How the items are linked:
state | κ β χ ω ε ξ
s432 | s441 s398 s358 s187 s531 s806
s663 | s187 s308 s178 s990 s806 s182
s754 | s358 s531 s187 s178 s308 s256
s348 | s392 s166 s975 s821 s101 s627
s470 | s182 s632 s463 s882 s624 s419
s237 | s275 s577 s441 s358 s398 s308
s323 | s390 s821 s67 s708 s513 s945
s275 | s577 s846 s398 s531 s535 s432
s282 | s348 s392 s296 s390 s975 s513
s398 | s535 s50 s237 s432 s275 s358
s549 | s323 s390 s944 s985 s67 s846
s975 | s101 s313 s282 s627 s348 s390
s441 | s398 s535 s531 s308 s237 s754
s846 | s945 s944 s50 s275 s985 s398
s821 | s282 s348 s627 s323 s296 s67
s577 | s846 s945 s535 s237 s50 s441
s882 | s877 s470 s419 s392 s838 s101
s182 | s632 s178 s624 s877 s990 s838
s990 | s256 s663 s182 s463 s632 s877
s101 | s313 s419 s348 s296 s392 s821
s944 | s67 s513 s708 s846 s549 s50
s256 | s663 s187 s632 s624 s178 s470
s390 | s821 s282 s513 s549 s627 s944
s877 | s470 s182 s838 s166 s463 s313
s166 | s882 s877 s313 s348 s419 s975
s535 | s50 s985 s275 s441 s577 s531
s632 | s178 s806 s990 s470 s256 s463
s838 | s463 s624 s882 s313 s877 s392
s985 | s708 s549 s846 s535 s945 s275
s187 | s308 s432 s806 s256 s754 s632
s463 | s624 s990 s877 s419 s470 s166
s945 | s944 s67 s985 s577 s708 s535
s627 | s296 s975 s390 s67 s821 s549
s313 | s419 s838 s392 s975 s166 s282
s50 | s985 s708 s577 s398 s846 s237
s308 | s432 s441 s754 s663 s358 s178
s67 | s513 s627 s549 s945 s323 s985
s513 | s627 s296 s323 s944 s390 s708
s392 | s166 s882 s101 s282 s313 s296
s296 | s975 s101 s821 s513 s282 s323
s178 | s806 s754 s256 s182 s663 s624
s708 | s549 s323 s945 s50 s944 s577
s624 | s990 s256 s470 s838 s182 s882
s419 | s838 s463 s166 s101 s882 s348
s358 | s531 s237 s308 s806 s432 s663
s531 | s237 s275 s432 s754 s441 s187
s806 | s754 s358 s663 s632 s187 s990

The rows follow the links: the fewer symbols apart two items are, the more alike their rows tend to be.

Item, then a row for it; each showing differs a little:
s323: 12 -14 -58 4 44 18 -27 15 -4 22 -13 40 -21 48 -4 -23 4 -54 43 5 131 2 -25 -38 -29 -35 11 -79 -13 -10 -44 -15 -52 -39 16 8 18 -75 12 7 -4 26 43 58 -18 38 -18 8 -53 -30 -88 15 23 -45 -7 -6 -13 -64
s535: -28 -26 -15 -55 36 -20 33 12 -49 38 33 60 14 25 25 -43 39 -49 25 6 79 32 -44 -9 17 24 39 32 -12 -69 79 57 10 31 -31 20 15 -4 29 38 7 -10 47 1 -57 -107 22 3 -31 -47 -15 7 -54 -1 -28 -16 7 -55
s282: 31 3 -41 43 11 31 -44 5 30 -8 -32 -13 -26 20 -23 9 -24 -10 18 6 57 -20 5 -29 -38 -46 -18 -88 2 44 -95 -55 -54 -63 40 -9 3 -65 -16 -15 -6 33 1 48 28 110 -33 8 -22 13 -62 6 56 -35 19 6 -14 -19
s432: -33 -6 35 -52 -3 -29 46 0 -42 20 39 24 26 -13 25 -20 25 -6 -12 -4 -27 29 -15 21 35 41 22 84 -5 -52 103 61 50 61 -41 13 -3 51 18 24 8 -31 10 -40 -35 -120 35 -9 13 -15 50 0 -59 34 -24 -12 17 1
s275: -29 -22 -2 -60 33 -26 36 11 -51 37 34 57 12 20 30 -44 39 -41 20 6 63 33 -41 -1 19 29 37 46 -11 -67 84 62 17 38 -36 16 14 7 29 34 5 -15 42 -9 -57 -116 27 -2 -24 -46 -3 3 -58 7 -29 -14 11 -48
s577: -23 -28 -22 -52 39 -19 26 16 -48 39 27 62 7 31 27 -50 39 -50 27 8 92 31 -45 -13 13 15 39 18 -9 -68 69 55 0 25 -28 18 20 -14 30 36 7 -5 52 11 -59 -96 18 3 -36 -48 -22 12 -50 -7 -28 -17 4 -63
s463: 19 28 36 44 -47 9 -12 -14 40 -42 -21 -63 1 -42 -21 41 -32 59 -42 -9 -124 -26 45 26 0 0 -35 13 13 61 -43 -35 14 -7 16 -21 -23 40 -26 -35 -4 -2 -60 -28 53 67 -8 -2 47 52 49 -14 33 23 26 17 0 80
s624: 9 29 45 29 -50 1 4 -17 32 -38 -9 -60 10 -49 -15 42 -29 64 -45 -8 -137 -19 49 31 8 11 -29 34 17 44 -17 -20 30 8 8 -15 -24 52 -26 -29 -3 -8 -58 -41 45 39 -3 -3 51 47 68 -17 13 31 20 11 3 82
s944: -3 -24 -56 -17 52 5 -8 17 -24 35 2 54 -14 52 7 -35 21 -62 46 8 142 18 -40 -37 -20 -18 23 -51 -12 -35 -4 8 -37 -20 -1 13 22 -64 17 22 -1 17 55 50 -37 -12 -8 7 -54 -40 -78 14 -5 -31 -15 -7 -5 -80
s531: -30 -12 26 -56 3 -26 43 2 -40 25 38 33 23 -3 29 -27 27 -15 -6 1 -11 28 -24 18 37 43 29 82 -2 -57 106 64 44 56 -43 11 1 46 20 27 9 -28 16 -36 -41 -128 31 -5 2 -24 41 -1 -65 22 -28 -11 14 -10

Each walk starts at a row. The symbols on each line, taken left to right, move it on to the next item.
Answer with the item's row; about right is enough.
---
21 24 31 47 -46 17 -18 -19 44 -42 -24 -66 -2 -41 -22 45 -35 61 -38 -7 -117 -30 45 21 -3 -6 -39 0 15 61 -53 -44 9 -17 21 -20 -22 29 -32 -35 -8 3 -56 -23 59 82 -12 0 41 47 41 -14 39 15 28 15 0 75
ξ ω ξ β ε χ β χ
33 11 -23 58 -10 28 -46 -4 45 -23 -35 -34 -22 6 -27 29 -33 19 2 1 -2 -31 29 -17 -33 -44 -30 -79 7 62 -104 -64 -39 -55 43 -14 -3 -39 -24 -26 -9 26 -18 34 45 126 -34 5 -2 29 -38 -4 62 -22 27 10 -17 11
χ β κ β ε ε χ κ
0 23 57 17 -54 -9 13 -16 19 -30 1 -52 18 -55 -8 34 -19 58 -48 -9 -141 -14 41 38 21 20 -23 59 10 32 11 -2 43 25 -3 -12 -22 67 -18 -21 -2 -16 -57 -48 34 3 12 -7 56 40 79 -16 3 37 12 5 10 80
---
-19 -27 -35 -44 49 -10 14 15 -45 42 22 65 0 40 19 -47 33 -57 40 12 119 30 -48 -24 2 3 36 -3 -12 -61 43 42 -9 9 -21 17 20 -32 30 32 5 0 59 26 -55 -72 8 3 -48 -47 -47 11 -38 -17 -25 -17 1 -73
κ β χ κ χ
5 -21 -56 -6 46 12 -20 16 -14 27 -5 46 -20 51 0 -27 13 -57 40 10 140 7 -39 -39 -24 -30 16 -67 -10 -19 -31 -7 -52 -38 11 8 21 -73 15 17 0 21 52 56 -23 24 -13 5 -58 -31 -82 14 12 -43 -8 -7 -11 -75
κ ω ω ε β
3 -21 -55 -9 51 8 -16 18 -15 29 -1 49 -19 54 6 -33 17 -58 44 11 141 9 -35 -37 -20 -25 21 -59 -11 -27 -15 1 -45 -31 5 10 23 -68 19 18 -1 20 53 50 -32 7 -10 5 -53 -39 -79 16 6 -39 -12 -8 -9 -77
---
24 30 23 51 -43 17 -23 -16 47 -42 -29 -61 -4 -33 -26 44 -37 57 -35 -7 -103 -30 44 14 -11 -12 -39 -14 10 67 -67 -47 3 -22 29 -16 -21 19 -33 -34 -6 3 -54 -12 60 88 -18 2 36 50 31 -8 41 10 28 15 -4 65
ε β ξ ξ κ
29 20 -1 58 -29 23 -35 -9 49 -34 -36 -54 -18 -17 -27 42 -36 37 -14 -4 -55 -31 39 -2 -22 -31 -38 -48 13 71 -89 -64 -23 -43 36 -18 -13 -13 -28 -33 -5 16 -39 12 57 121 -28 1 20 43 -2 -6 63 -9 27 15 -9 42
ε β χ ξ
32 16 -6 61 -25 26 -41 -6 52 -32 -37 -49 -18 -12 -29 38 -41 29 -10 0 -37 -35 37 -9 -26 -32 -39 -59 8 69 -98 -62 -29 -47 38 -15 -12 -26 -30 -31 -9 21 -33 20 55 121 -28 1 12 40 -13 -5 60 -12 31 14 -10 40
---
-20 -28 -28 -51 44 -13 22 14 -44 43 25 64 3 40 27 -43 36 -58 36 6 109 31 -45 -18 10 11 36 6 -12 -67 61 44 -4 18 -26 21 22 -18 30 35 6 -4 57 20 -58 -87 16 1 -40 -49 -37 13 -40 -12 -28 -15 7 -72
ω ε κ ω β ε χ ω
-32 -15 12 -59 18 -28 44 7 -45 31 37 46 21 7 31 -33 36 -31 7 6 27 32 -32 5 28 37 34 60 -13 -67 101 62 32 52 -38 15 6 26 23 33 7 -23 28 -24 -51 -124 29 -4 -7 -37 19 3 -61 17 -27 -15 11 -31
χ ε κ ξ β
-33 -17 4 -57 26 -22 38 7 -50 32 34 54 12 15 28 -42 40 -36 10 0 45 33 -40 4 25 33 38 52 -9 -69 96 62 27 48 -39 16 14 17 27 34 8 -18 36 -13 -53 -119 28 -5 -14 -38 8 6 -60 9 -31 -16 10 -38
---
-33 -15 19 -55 14 -31 44 6 -43 30 35 40 18 4 28 -28 36 -16 1 -2 7 31 -26 12 33 41 31 69 -6 -64 101 62 34 56 -40 14 9 39 24 29 8 -26 22 -30 -46 -126 31 -3 -2 -30 26 2 -65 24 -23 -11 13 -17
ω ω κ ε ε
-28 0 42 -42 -14 -26 44 -5 -30 6 35 5 29 -26 22 -13 21 14 -24 -3 -64 22 -4 28 37 49 17 93 3 -38 95 49 55 60 -38 8 -10 66 10 14 5 -33 -6 -53 -23 -111 35 -12 26 -7 66 -7 -54 38 -16 -5 15 23
χ ξ β ω ξ
13 23 44 36 -49 8 -7 -17 38 -41 -15 -61 3 -46 -19 43 -30 64 -41 -8 -133 -24 49 26 4 -2 -31 21 12 55 -33 -30 22 4 12 -14 -22 46 -28 -26 -3 -10 -55 -36 53 53 -3 -4 53 47 59 -14 22 24 22 14 4 79
---
29 24 8 58 -27 24 -32 -11 48 -39 -31 -55 -13 -27 -27 43 -40 45 -21 -6 -72 -32 39 8 -21 -24 -39 -39 12 73 -86 -57 -14 -37 34 -18 -15 -5 -32 -37 -7 16 -44 5 58 112 -23 0 25 49 11 -10 55 -3 31 15 -9 55
ε ξ χ ε κ ξ ω
19 -11 -56 19 37 22 -37 13 7 13 -22 21 -23 43 -12 -13 -11 -38 39 9 111 -8 -15 -40 -33 -38 0 -89 -6 7 -68 -32 -57 -51 28 2 12 -76 2 2 -4 27 33 59 -2 68 -21 5 -41 -13 -84 14 33 -42 8 3 -14 -54
χ χ κ χ β
28 1 -48 39 18 28 -42 6 26 -3 -32 -2 -27 29 -21 4 -18 -16 25 3 70 -22 4 -34 -39 -47 -15 -93 -2 37 -92 -52 -55 -62 37 -8 10 -67 -8 -13 -4 31 14 57 21 104 -32 10 -27 2 -71 9 50 -38 16 10 -16 -30
---
-20 8 51 -32 -27 -26 43 -9 -15 -2 25 -10 27 -37 15 2 13 27 -33 -10 -93 10 9 37 36 45 10 93 6 -24 80 43 58 58 -30 1 -13 74 4 4 6 -29 -24 -56 -7 -91 33 -9 40 5 80 -9 -43 43 -9 -6 14 44
ω ε κ ω β ε χ ω
-5 21 60 11 -50 -10 19 -15 14 -29 2 -50 17 -50 -3 31 -12 57 -45 -13 -137 -8 33 36 27 25 -19 66 11 26 22 2 48 34 -3 -9 -26 71 -17 -20 2 -21 -52 -54 26 -12 15 -3 56 37 81 -17 -12 39 12 6 11 74
κ ε ξ β χ ε κ
-17 14 58 -23 -31 -23 36 -16 -12 -9 21 -18 28 -39 13 8 4 35 -33 -9 -108 9 13 38 36 43 1 93 4 -12 70 38 56 56 -26 -1 -16 80 2 2 4 -27 -31 -61 -2 -76 26 -7 43 11 82 -12 -37 43 -7 -1 18 54
